Here is a tiny trained network, its code and every weight. The questions are about switching its units off for an input and a class, where a switched-off unit gives its printed mean instead of its output.

import numpy as np


def w(rows, s, z=0):
    codes = np.array(rows[::2]) - 128.0
    scale = np.full(codes.shape[1], s)
    scale[-1] = z or s
    return codes * scale


def f(y):
    return y / 2 * (1 + np.tanh(0.7978845608 * (y + 0.044715 * y**3)))


def log_softmax(a):
    a = a - a.max(-1, keepdims=True)
    return a - np.log(np.exp(a).sum(-1, keepdims=True))


def net(x, mask):
    res = np.array(x, float).reshape(1, 7) / 4 @ E
    y = f(res @ A[0][:, :-1].T + A[0][:, -1])
    res = res + np.where(mask, y, B[0][:, -1]) @ B[0][:, :-1]
    return log_softmax(res[-1] @ U[:, :-1].T + U[:, -1])


A, B = {}, {}
E = w([
[82,179,129,121],'x0',
[106,121,184,136],'x1',
[159,48,148,189],'x2',
[178,137,94,140],'x3',
[100,201,116,233],'x4',
[84,2,104,205],'x5',
[85,67,254,223],'x6',
],0.0058)
A[0] = w([
[192,122,187,4,239],'N1',
[153,108,93,181,235],'N2',
[104,29,188,158,99],'N3',
[79,206,183,150,125],'N4',
[216,149,81,157,229],'N5',
[32,138,66,85,253],'N6',
],0.018,0.0046)
B[0] = w([
[168,159,72,31,245],'N1',
[193,113,48,127,188],'N2',
[255,77,186,163,241],'N3',
[128,226,141,174,196],'N4',
[90,180,90,105,193],'N5',
[184,180,92,65,213],'N6',
],0.022,0.011)
U = w([
[4,61,177,135,35],'0',
[85,109,77,140,16],'1',
[32,101,191,100,28],'2',
[169,40,165,127,207],'3',
[3,65,185,143,17],'4',
[121,198,82,38,254],'5',
[103,217,209,175,54],'6',
],0.0073,0.0039)

Each question gives the input, the list of numbers given to net, and the class t.
The units are the neurons (one row each of A and B). Each row of codes is followed by its name. A weight is (code - 128) times the scale printed after its matrix; where a second scale follows, it is the last column's (A, B and U).
mask holds one flag per neuron, in row order. A switched-off neuron (its flag False) gives its mean, the last column of its row in B, instead of its output. The means were averaged over made-up inputs and are rounded, as every weight is.
A unit's drop is (log p(t) with every unit on - log p(t) with that unit switched off) / (log p(t) with every unit on - log p(t) with every unit switched off).
The circuit of an input: a set's keep is (log p(t) with only the set's units on - log p(t) with every unit switched off) / (log p(t) with every unit on - log p(t) with every unit switched off). Starting from all 6 units, units are removed one at a time, each time the one whose removal leaves the highest keep (on an exact tie, the one counted first), for as long as the keep stays at least 0.8.
circuit, biggest first: the units of the circuit, biggest drop first
k most important neurons: the k neurons with the biggest drops, biggest first
drop of u: that unit's drop, to one decimal
input [2,3,-2,7,5,2,8], class 3: circuit, biggest first -> N3
input [-1,6,-4,-3,8,-4,-3], class 6: 3 most important neurons -> N1, N4, N2
input [-1,6,4,3,-1,-7,6], class 6: 3 most important neurons -> N4, N6, N2
input [-4,-4,-6,3,6,1,8], class 6: 2 most important neurons -> N4, N1
input [-4,-2,-5,6,6,-3,1], class 6: 3 most important neurons -> N1, N6, N4
input [2,-6,-6,6,6,-5,3], class 6: 2 most important neurons -> N1, N4
input [-5,8,5,4,7,-3,7], class 3: 2 most important neurons -> N3, N2
input [3,-2,8,0,8,0,2], class 6: 2 most important neurons -> N1, N4
input [-2,2,3,-1,-2,-8,8], class 3: 2 most important neurons -> N3, N5
input [-6,-2,3,6,-8,4,2], class 3: drop of N3 -> 0.6
input [5,-5,3,-3,4,0,4], class 6: drop of N1 -> 0.3
input [-4,3,5,3,3,-3,7], class 3: drop of N3 -> 0.1
